What can hang from each mark
D: X
L: K V
K: C L U
P: D F K U X
F: D U X
C: G K T
T: G S X
Z: G S
G: X Z
S: G
X: C S Z
V: L P S

Each row was made from one small tree. The marks that hang from a mark follow it in brackets, in alphabetical order. Every link used is in the known rows. Write each row's tree.
Known rows
P[F K[C[T]]]: [-0.561,-0.649,0.404,-1.151,0.828,0.529,0.708,-0.912,0.736,1.874,0.537,2.257,0.042,-3.824,0.474,-0.812,1.796,1.570,0.165,-0.194,0.580,-0.951,0.738,0.908,0.785,2.339,1.238,0.918,-1.334,1.092,-0.640,-1.381,2.735,1.126,-0.416,1.670,1.663,0.352,0.978,3.847,-3.087]
Z[S[G[X[C[K T]]]]]: [1.240,-3.048,-1.884,-0.944,0.140,0.629,-2.128,-0.898,0.403,0.505,-0.627,-0.925,0.054,1.214,0.023,0.149,-1.810,0.610,1.427,-2.153,-0.124,-0.045,-0.816,0.181,3.532,1.114,0.772,0.234,-0.267,0.209,-2.646,1.118,0.160,0.070,0.141,-0.170,-1.299,0.552,0.874,-1.675,-1.564]
S[G[X[C[K]] Z]]: [1.610,-1.185,1.053,0.289,-0.360,0.200,-3.762,0.707,-0.298,-0.005,-1.866,-2.683,0.269,0.426,2.400,-0.534,-1.817,-0.539,2.091,-1.502,-2.804,0.899,-1.208,1.676,0.903,0.432,0.029,0.105,0.585,2.593,-1.158,1.296,1.815,0.865,-1.465,-0.683,-0.305,-3.582,-2.080,-1.941,0.277]
F[D U X[C[G T] S]]: [-0.691,1.636,-3.273,-0.821,0.941,-2.449,-2.837,3.023,-4.462,-1.199,-1.438,0.249,2.819,1.382,1.822,1.839,-0.696,-0.126,-0.061,-0.011,0.404,-0.589,1.027,1.446,-1.099,-2.094,-3.211,-2.924,2.838,-1.081,4.108,-2.099,-5.042,2.986,2.993,0.194,-0.003,-0.063,-1.164,0.915,2.573]
F[D X[S Z]]: [-0.851,3.039,1.208,0.591,-1.536,-3.997,0.960,0.995,-3.184,-1.747,-0.569,0.511,2.167,2.074,1.095,3.090,-0.096,-1.129,-0.242,0.823,0.537,-0.606,1.656,0.230,-1.371,-2.530,-2.367,-0.999,-0.645,1.839,4.066,-0.847,-2.925,-0.323,3.334,-0.770,2.938,-1.655,-1.062,0.331,3.043]
T[G S X[C[K] Z]]: [0.845,1.080,1.921,2.142,-3.190,-3.118,0.774,-2.135,0.890,-0.156,1.784,-2.623,0.700,1.512,4.801,0.563,1.974,0.999,-0.715,-0.885,2.266,0.216,-2.770,1.703,1.257,-4.468,-0.738,0.517,-0.631,-4.111,0.103,4.327,-1.329,-2.502,-1.205,0.848,-0.972,-3.025,0.724,0.585,0.328]
K[C[T] L U]: [-2.636,-1.652,0.541,0.067,-0.610,0.028,0.528,0.751,-2.645,-1.780,-0.972,2.334,1.054,0.699,-1.054,-0.491,-0.570,2.439,2.840,1.978,1.715,-0.004,2.201,-4.001,-2.585,4.393,3.720,2.204,-1.996,-1.410,2.143,-0.384,1.513,-1.207,1.740,1.602,-3.055,0.666,-0.937,1.621,-0.008]
L[V[P[F K[U]] S]]: [-1.787,1.890,-0.246,-0.084,-0.197,1.079,3.482,0.716,0.609,3.215,1.510,2.320,-0.248,-2.350,-0.422,-2.550,2.008,-0.785,-3.341,2.396,0.976,-1.421,0.111,0.575,0.457,2.412,-1.067,-1.430,0.903,0.545,-2.937,-0.157,1.341,1.131,0.697,-0.981,-0.255,1.902,-0.726,0.134,-1.244]
V[L[K[C[T] U]] S]: [-1.756,-0.690,-1.750,0.757,1.789,1.196,3.439,-1.848,-0.003,0.225,2.661,-0.056,1.345,0.404,-1.383,0.770,0.171,3.427,-0.835,0.912,-0.861,0.122,0.357,-2.768,-1.062,3.473,2.878,-0.528,-0.191,-1.119,0.824,-1.708,-1.616,1.661,1.361,-1.196,-0.071,1.339,1.560,2.275,-0.560]
Z[G[X] S]: [0.224,-2.348,-0.090,-0.960,0.797,-1.006,0.307,-0.615,2.684,-1.782,0.928,-1.478,-0.259,1.231,-1.911,0.023,-2.131,-0.369,0.228,-2.131,0.822,0.411,0.371,0.597,2.804,-0.355,-0.463,-0.584,-0.942,1.043,-1.432,1.874,-0.955,-1.544,-1.915,-0.947,-0.482,0.821,2.089,-2.036,-1.142]
G[X[C[K] S]]: [0.723,-1.157,-1.385,0.923,1.683,-0.768,-0.566,-1.681,0.821,-0.417,0.595,-2.222,-0.633,-0.499,2.063,1.336,0.655,-1.278,-1.105,-0.621,0.370,0.044,-0.460,1.783,0.673,-0.743,0.860,-0.374,0.349,-0.293,-0.187,-0.712,-0.718,0.578,-0.611,0.848,0.961,-1.443,0.163,-0.708,-0.807]
L[K[U] V[P[F[X]] S]]: [-2.962,1.598,0.965,-0.814,-1.471,-0.589,3.235,0.408,-0.443,2.392,1.123,1.313,0.312,-2.017,0.532,-3.465,1.451,0.157,-3.656,3.512,1.201,-0.422,1.419,-1.653,0.119,1.651,0.916,-2.302,0.074,2.811,-3.046,-0.269,-0.215,2.236,2.016,-3.409,-0.130,1.188,-1.061,1.143,0.637]
V[L P[D U] S[G[Z]]]: [0.348,2.532,1.447,1.773,3.773,5.239,2.409,1.477,1.483,3.403,1.676,-0.539,-2.453,-1.676,-1.981,1.287,-0.703,-0.432,-2.136,-2.211,-4.013,-0.553,-0.919,0.600,-1.535,2.853,-2.256,-0.674,1.500,-1.996,0.448,-1.583,-0.985,1.391,1.066,-1.982,-1.387,2.766,0.282,-4.353,0.486]
T[G[Z[S]] X[C[K]]]: [2.390,-0.219,1.124,1.194,-0.633,-1.551,-2.184,-1.391,1.349,1.219,0.487,-4.189,-0.026,0.176,3.890,-0.643,1.002,0.034,0.105,-1.401,1.350,0.347,-1.315,1.522,1.445,-2.923,-1.350,-0.149,1.012,-0.870,-0.467,2.956,-0.238,-2.117,-0.825,-0.200,-1.481,-3.850,1.217,-0.070,0.347]
C[G[X[Z]] T[S]]: [0.304,-2.772,-0.548,-1.652,-1.482,0.593,-3.628,0.545,-0.391,-1.366,-1.880,2.855,-0.094,1.206,0.537,0.981,-1.025,-0.053,3.877,-0.861,-1.309,0.762,-1.706,1.192,0.631,-1.781,-0.214,0.945,0.775,0.155,-0.833,2.012,1.226,-1.056,-2.293,-3.001,3.082,-0.331,0.436,0.004,0.461]
Z[G[X[C]] S]: [1.660,-1.590,-1.042,-0.449,1.284,-1.052,0.180,-1.038,3.182,-1.637,1.183,-3.164,-0.646,0.792,-1.459,-0.040,-1.729,-0.937,-0.957,-1.878,1.119,0.848,0.934,0.618,2.667,-1.443,-0.378,-0.491,-0.084,-0.224,-1.233,1.274,-1.721,-0.919,-2.683,0.555,-1.293,0.620,2.167,-1.385,-1.118]
K[C[G[X[S]] T] L U]: [-2.097,-2.454,-0.081,-0.696,0.240,0.836,-2.271,0.769,-2.290,-2.019,-1.224,2.708,0.284,0.435,-1.449,-0.550,-2.164,0.694,2.609,1.910,0.126,0.435,1.724,-2.993,-3.377,3.355,3.341,1.265,0.191,-2.960,0.872,0.071,1.646,-0.945,-1.333,-0.581,-2.823,1.759,-1.597,1.626,-0.582]
L[V[P[F X[S[G]]]]]: [-1.232,3.940,0.248,-1.989,-0.869,1.305,0.531,1.280,0.333,2.602,0.106,1.495,-1.202,-2.738,-1.520,-3.585,1.256,-2.068,-1.356,1.587,-0.238,-1.568,-1.430,1.969,-0.025,0.343,-2.641,-0.686,-0.729,1.377,-3.452,0.310,2.303,0.883,-0.766,-1.470,0.744,3.826,-1.524,-0.774,-0.045]
K[C[T[G[Z] S]] U]: [-2.150,-3.174,1.979,1.002,-0.233,1.663,-0.509,0.466,-1.844,-1.750,0.549,1.781,1.917,-0.010,0.135,-0.187,0.674,4.006,1.511,0.728,1.370,0.395,-0.190,-0.712,-0.317,2.067,1.843,-0.693,1.584,-1.374,1.880,2.758,0.695,-1.479,-0.396,-1.220,-0.988,-1.378,-1.278,1.398,-1.103]
F[U X[C[T] S Z]]: [0.847,2.878,-0.681,1.186,-0.360,-0.864,1.000,0.895,-2.305,-0.226,-1.020,1.764,0.585,1.140,0.026,2.450,0.801,-2.383,-2.465,0.304,1.579,0.414,0.544,0.704,-0.038,-3.475,-2.550,-1.340,0.900,-0.438,3.525,-1.333,-4.858,0.691,3.541,1.524,2.613,-0.240,0.148,1.171,1.891]
Z[S[G[X[C[K[U] T]]]]]: [0.495,-3.804,-1.480,-0.523,-0.224,1.069,-1.736,-0.405,-0.096,-0.082,-0.580,-0.286,0.513,1.255,-0.585,0.159,-2.019,1.311,0.953,-1.511,0.768,0.135,-0.153,-0.469,3.045,1.567,1.391,-0.293,0.464,-0.403,-2.275,1.296,-0.079,-0.061,0.617,-0.056,-2.295,0.389,0.254,-1.622,-1.866]
L[K V[P[D X[Z]]]]: [-2.070,1.381,2.177,-1.832,-1.561,0.447,1.665,-0.053,1.301,2.758,-0.058,-0.697,-2.241,-2.364,0.573,-3.113,2.041,-0.783,-1.736,3.017,-1.350,0.880,0.489,-0.520,-1.000,0.295,1.036,-1.787,-1.494,4.380,-2.651,-1.478,2.171,2.705,0.556,-2.434,-0.421,0.317,-0.712,-0.346,2.390]
G[X[C S] Z]: [2.559,0.128,0.813,1.820,2.263,0.324,-1.854,-1.505,1.499,-0.672,-0.217,-2.209,-0.987,-0.202,0.704,1.968,0.559,-3.359,-0.976,-0.926,-0.823,1.636,-0.001,3.116,-0.123,-2.318,-1.496,-1.176,2.028,2.456,1.688,-0.497,-0.637,-0.294,-2.009,-1.234,3.485,-2.753,-0.425,-0.337,0.153]
C[G K[L[V[P]] U] T]: [-2.676,-3.718,-2.790,-2.581,-2.601,2.502,-3.026,3.903,-2.500,1.203,-2.770,4.216,-0.092,-0.175,1.553,-2.901,-0.941,0.526,3.605,2.558,1.155,-1.489,0.327,-3.400,-0.285,3.587,1.730,1.719,0.817,-2.708,-4.281,1.085,2.888,0.040,2.003,0.181,-3.882,0.465,-1.039,-0.913,-0.519]
S[G[X[C]]]: [1.138,0.624,-0.263,-0.301,-0.763,-1.497,-2.332,0.462,-0.418,-0.698,-1.434,-3.100,0.590,1.174,1.000,-0.947,-1.905,1.176,2.622,-1.449,-2.711,0.489,-1.259,1.187,0.621,0.446,0.643,0.906,-0.814,1.873,-0.612,0.369,1.251,0.796,-2.388,-0.072,-1.493,-0.997,-1.667,-2.032,1.269]
Z[S[G[X]]]: [0.244,-1.113,0.048,-0.393,0.000,-0.905,-0.820,-0.822,0.274,-0.472,-0.427,-1.067,0.414,2.387,-1.565,0.044,-2.021,0.861,1.825,-2.514,-0.868,-0.376,-0.766,0.507,2.701,1.242,-0.072,0.206,-0.988,1.857,-1.225,1.106,0.407,-1.160,-0.848,-1.439,-1.017,1.380,0.486,-2.348,-0.602]
S[G[X[C[T] Z]]]: [2.239,0.060,-0.078,-0.529,-2.232,-0.219,-2.516,0.571,-0.250,-0.295,-2.102,-1.073,0.181,1.192,0.253,-0.083,-2.407,0.199,2.583,-0.878,-2.392,1.542,-1.070,0.511,0.604,-0.865,0.261,1.139,-0.844,1.593,-0.988,0.847,1.106,0.801,-1.742,-0.099,0.256,-1.356,-1.597,-1.177,1.290]
K[C L U]: [-3.176,0.114,1.997,1.468,-0.268,-1.808,2.103,0.408,-2.540,-2.415,-0.199,0.329,1.084,1.196,-1.016,-0.833,-0.279,2.083,1.489,1.896,1.585,-0.628,2.713,-3.908,-3.346,4.204,3.473,2.125,-2.036,-1.587,3.025,-0.564,1.335,-1.746,0.840,2.284,-4.268,0.492,-1.384,1.234,0.127]
P[D F K X]: [-0.976,0.015,3.312,-2.451,2.560,0.533,0.497,-1.789,3.224,1.373,1.766,2.468,-1.903,-6.151,-0.441,-0.295,1.954,-0.728,-1.590,-0.979,-1.818,0.041,-0.793,3.043,-0.940,1.207,-0.420,-0.490,-1.652,1.845,0.480,-4.055,4.041,2.224,0.052,0.798,1.353,2.170,0.908,1.070,-1.824]
P[D[X] F[U] K]: [-1.606,0.015,2.124,-1.055,2.295,-0.495,0.310,1.128,1.771,0.504,1.823,1.848,-0.481,-3.282,-0.203,-0.802,1.457,1.105,-2.115,-1.581,-0.602,-0.179,-1.024,2.430,-1.777,0.174,-0.713,-1.528,-0.565,1.301,2.497,-2.901,1.180,2.147,1.574,0.633,-0.218,1.770,0.414,-0.110,-0.793]
K[C L[V[S]] U]: [-3.287,-0.045,0.927,1.263,-0.293,-1.243,2.665,0.351,-2.084,-1.409,1.094,1.551,0.875,1.510,-1.195,-2.584,0.042,0.659,0.025,3.854,1.654,-0.185,1.886,-3.898,-3.411,5.186,2.994,0.374,-0.862,-2.187,1.777,-0.104,1.091,-0.988,0.389,-0.095,-4.344,2.110,-2.282,1.175,0.440]
G[X[C] Z[S]]: [2.632,-1.122,1.254,1.430,1.851,-0.156,-2.391,-1.595,1.806,-0.371,-0.713,-3.341,-1.277,0.123,0.331,1.436,-0.053,-2.989,-0.520,-1.592,-0.358,1.717,0.998,2.347,0.578,-2.213,-0.853,-0.657,1.535,3.303,1.304,0.154,0.148,-0.641,-1.218,-1.312,2.011,-2.848,1.066,-0.132,0.106]
X[C[K T] S[G] Z]: [3.508,-0.623,-2.785,0.647,-0.957,2.383,0.513,-0.832,0.262,0.819,0.046,1.920,-0.071,1.074,-0.220,1.568,-0.477,-1.191,-1.122,-0.116,1.022,0.244,-0.916,-1.142,3.108,-1.091,-1.078,0.451,1.217,-3.772,-2.512,0.308,-2.357,0.097,0.021,3.136,1.063,0.237,-0.834,-0.411,-2.110]
Z[S[G[X[C]]]]: [1.391,-0.513,-0.718,0.013,0.389,-0.946,-0.921,-1.169,0.673,-0.352,-0.235,-2.396,0.092,2.031,-1.190,-0.011,-1.700,0.411,0.883,-2.311,-0.621,-0.026,-0.337,0.542,2.589,0.368,-0.004,0.263,-0.308,0.844,-1.051,0.617,-0.200,-0.663,-1.464,-0.241,-1.674,1.207,0.555,-1.814,-0.592]
V[L P[D F]]: [-1.028,5.010,0.858,-0.287,1.518,1.389,2.112,0.861,1.328,2.892,1.765,-1.549,-2.239,-4.312,-1.386,0.476,1.691,1.119,-1.197,-0.842,-0.185,-1.668,0.391,0.800,-3.256,-0.444,-2.037,1.864,-1.408,-0.845,0.155,-2.947,0.623,0.620,1.839,1.321,-0.111,2.807,2.384,-0.922,0.495]

Which tree is each row?
[3.813,2.879,-1.823,1.735,0.564,-0.373,1.406,-0.870,0.847,-1.036,0.343,-0.178,-0.893,1.483,-1.946,1.075,0.509,-2.462,-1.907,0.361,0.590,-0.169,0.940,-0.961,0.195,-3.623,-2.552,0.889,2.985,-3.727,0.478,-1.252,-2.694,-1.709,-3.804,2.725,1.154,1.205,-0.185,0.576,-0.212]
X[C[G] S Z]
[2.866,1.650,-0.526,0.269,-0.092,-1.202,0.906,0.736,2.342,-2.465,0.884,-2.591,-0.581,1.603,-2.160,-0.898,-0.471,-1.711,-2.190,-0.181,0.354,0.549,0.315,-1.114,-0.219,-4.747,-0.641,0.913,-0.343,-0.333,1.034,1.695,-1.216,-2.030,-1.664,1.432,0.236,0.457,1.348,-0.642,1.276]
D[X[C Z[G S]]]
[1.736,-0.854,-1.113,0.769,-2.713,0.328,0.424,-0.742,-0.036,-0.061,-0.586,1.581,0.069,1.940,1.771,1.436,-0.224,-1.096,0.661,-0.266,1.271,0.510,-0.676,-1.783,2.039,-0.750,0.365,2.563,-1.361,-3.936,-1.233,1.084,-0.623,-0.354,1.367,3.822,-0.529,-0.706,0.092,0.482,-1.250]
X[C[K[L] T[S[G]]] Z]
[-1.324,-2.558,1.532,0.739,-0.851,1.455,-0.226,0.186,-1.419,-1.371,0.278,1.890,0.985,-0.561,-1.279,0.164,-0.747,2.632,0.368,1.647,1.037,1.108,0.557,-1.441,-1.668,1.068,2.323,-0.729,0.976,-1.682,1.300,1.716,0.519,-0.683,-0.701,-0.900,-0.531,-0.685,-1.729,1.627,-0.695]
K[C[T[G[X[S Z]]]] U]
[1.192,1.632,-0.841,0.020,-0.793,-1.211,-1.317,1.903,-2.493,-0.176,-2.310,0.787,0.193,1.377,-0.163,0.892,-0.560,-2.033,-0.923,-0.142,0.826,0.223,1.418,-0.367,-0.072,-3.626,-2.172,-0.464,1.767,-0.509,2.450,-0.580,-3.355,0.366,2.376,0.947,0.478,-0.090,1.053,1.429,2.200]
F[U X[C[G T] Z[S]]]
[-0.602,-6.000,-1.513,-1.399,-1.178,2.851,-3.421,1.623,-1.351,-0.657,-1.873,4.501,0.020,-0.386,0.494,0.730,-1.868,-0.046,1.844,0.930,0.689,0.188,-0.165,-1.222,0.236,0.376,1.368,-0.280,2.591,-2.016,-2.706,1.397,0.887,-0.160,0.331,-1.330,1.065,-1.416,-0.916,-0.318,-1.723]
C[G[X[S Z]] K[U] T]
[0.291,4.562,-1.552,-0.782,3.434,4.341,1.275,-0.685,1.902,3.041,1.788,-1.713,-3.044,-4.353,-1.896,1.919,2.065,-1.263,-2.926,0.075,-1.944,-0.480,-0.848,1.805,-2.879,-1.198,-1.561,0.186,-0.059,-2.310,0.148,-3.508,-0.271,1.873,1.518,1.476,0.231,3.516,2.453,-0.931,0.736]
V[L P[D X[C[T] S]]]
[1.400,0.770,1.155,0.916,-1.851,-0.864,2.008,-0.519,0.158,-0.538,-0.500,0.749,0.230,3.078,-2.809,0.769,-1.284,-0.135,0.616,-1.293,0.366,-0.288,0.310,-1.516,2.148,-0.607,-1.484,1.174,-0.918,0.579,-0.372,0.973,-0.534,-2.351,-0.168,0.712,0.364,0.876,0.348,-1.194,-0.269]
X[Z[S[G]]]
[2.981,3.055,-1.486,0.609,0.724,-0.718,-0.345,0.818,0.768,-2.213,0.307,-1.076,-0.625,1.517,-1.717,-0.502,0.406,-2.220,-1.728,0.559,-1.057,-0.252,-0.634,-0.577,-1.818,-4.858,-1.231,0.989,1.648,-1.507,1.592,0.240,-0.988,-1.927,-2.990,0.627,1.624,1.209,-0.246,-0.229,1.665]
D[X[C[G] S Z]]
[0.096,-0.444,-0.988,-0.849,1.130,-1.015,-2.513,0.422,-0.242,-1.434,-0.993,-0.125,-0.232,0.811,-0.230,-0.245,-1.008,-0.333,2.406,-0.892,-1.943,-0.684,-0.773,1.089,-0.340,-0.372,-0.586,0.416,1.431,0.552,-0.371,-0.206,0.818,-1.033,-3.634,-2.067,0.954,0.603,-0.359,-1.302,0.565]
C[G[X[S]]]
[0.727,-3.341,-1.454,-1.505,-0.527,1.897,-2.689,-0.029,-0.979,1.570,-1.182,2.117,0.541,0.123,3.074,0.599,0.388,0.784,3.033,-0.642,1.185,-0.467,-2.287,0.918,2.585,0.948,-0.161,-0.199,-0.382,1.126,-2.685,2.040,0.022,-1.136,2.228,-1.544,2.355,-2.511,0.213,-1.436,-0.601]
C[K T[X[S[G[Z]]]]]
[-0.843,1.358,-1.950,0.851,1.592,-0.731,3.914,-2.316,1.324,0.485,2.661,-1.255,0.962,1.559,-0.687,1.111,0.430,1.915,-0.487,-0.816,-1.988,-0.513,-0.942,-1.382,0.375,2.004,0.671,0.256,-1.210,0.131,0.431,-2.273,-1.794,1.285,0.973,-0.982,1.025,1.453,2.456,0.626,0.166]
V[L[K] S]
[-3.201,4.053,0.436,0.362,0.352,3.251,3.286,0.661,0.528,3.144,0.230,-1.090,-0.823,-3.128,-1.223,0.962,1.707,-0.050,-2.697,0.586,-2.184,-1.877,0.034,1.625,-2.076,1.236,0.391,0.267,-1.120,-0.059,-0.568,-1.523,2.496,1.820,2.466,2.129,-1.460,0.535,1.775,0.725,-0.821]
V[L P[K[U] X]]
[1.532,-1.992,1.335,1.169,1.016,-0.168,-3.238,-0.239,0.629,-0.162,-1.410,-3.255,-0.878,-1.189,3.535,0.741,0.332,-2.303,0.498,-0.687,-1.054,1.316,0.223,2.308,-0.413,-1.303,0.332,-0.144,1.074,3.298,0.683,0.241,1.532,0.663,-0.274,-0.398,1.978,-5.540,-0.321,-0.301,0.485]
G[X[C[K]] Z]
[-3.018,0.651,-0.817,-0.326,0.320,-3.693,-1.140,4.033,-3.331,-2.798,-0.765,-1.093,3.503,2.468,0.584,0.138,-0.749,2.385,1.254,-0.893,-0.434,-0.949,-0.392,1.234,-2.647,-0.756,-1.882,-2.188,-0.426,2.351,5.176,-0.531,-1.632,2.186,3.532,-0.288,-0.507,-0.920,-1.496,-1.034,2.946]
F[D[X] U]
[2.157,1.518,-1.077,2.640,-0.282,-0.634,3.373,-2.069,0.963,-0.253,1.107,0.565,-0.866,1.523,0.056,2.255,0.897,-3.426,-2.960,0.470,2.431,-0.314,0.911,-1.995,0.826,-1.561,-0.883,1.646,-0.262,-4.753,0.118,-1.203,-2.522,-1.220,0.740,5.042,0.165,0.281,0.230,0.573,-1.768]
X[C[K[L]] S Z]
[-2.488,-0.749,0.217,-0.676,-1.287,-1.924,1.137,-0.381,-0.443,0.637,0.168,-2.086,0.136,0.430,1.750,-4.349,2.126,2.487,1.049,3.002,0.290,0.160,1.244,-1.840,-0.105,2.802,3.660,-1.164,-1.341,3.965,-1.025,-0.575,1.350,1.596,-1.438,-2.116,-1.542,-0.741,-1.031,1.903,1.524]
L[K[C] V]
[0.843,-1.903,-0.204,-1.080,-1.189,1.128,-2.853,1.151,0.053,0.086,-1.416,1.756,0.964,0.355,0.880,-0.160,-0.154,1.878,4.413,-1.416,-1.189,0.509,-2.223,0.594,1.991,0.140,-1.424,0.983,0.208,1.954,-0.051,1.337,1.642,-0.811,0.103,-1.462,1.855,-1.879,0.218,-0.784,0.730]
C[T[G[Z]]]
[1.529,2.209,1.034,0.509,-1.279,-2.033,2.508,-1.024,1.205,-0.923,0.823,-0.234,-0.118,1.692,-0.496,0.912,0.456,-0.882,-0.343,0.113,2.446,0.238,-0.203,0.496,0.310,-3.224,-2.103,-0.165,-1.341,0.073,0.172,1.819,-2.652,-3.499,-1.457,-0.293,2.289,-0.812,0.745,-0.824,1.200]
T[X[S Z[G]]]
[-1.747,0.761,4.740,-0.052,-0.183,0.910,2.754,-1.272,0.978,0.433,0.878,3.300,-0.462,-5.226,-2.205,-0.619,1.225,-1.386,-3.907,1.756,0.274,-0.019,1.771,0.676,-2.370,0.577,1.122,-0.417,-1.074,0.154,0.828,-1.130,3.876,1.307,-0.301,2.221,1.548,0.535,-0.723,5.346,-3.340]
P[F K[C U] X[Z]]
[-0.775,-1.315,-0.384,-0.991,0.538,-0.910,0.787,-2.458,-0.303,0.539,0.326,-0.940,0.498,-0.091,1.534,-0.638,1.524,2.991,1.141,0.823,0.552,0.356,0.650,-1.303,0.879,1.491,3.240,-0.656,-1.802,2.881,-0.614,-0.529,-0.684,0.484,-0.393,-1.721,1.291,-0.967,0.782,2.270,0.380]
L[K[C[T[X[S]]]]]
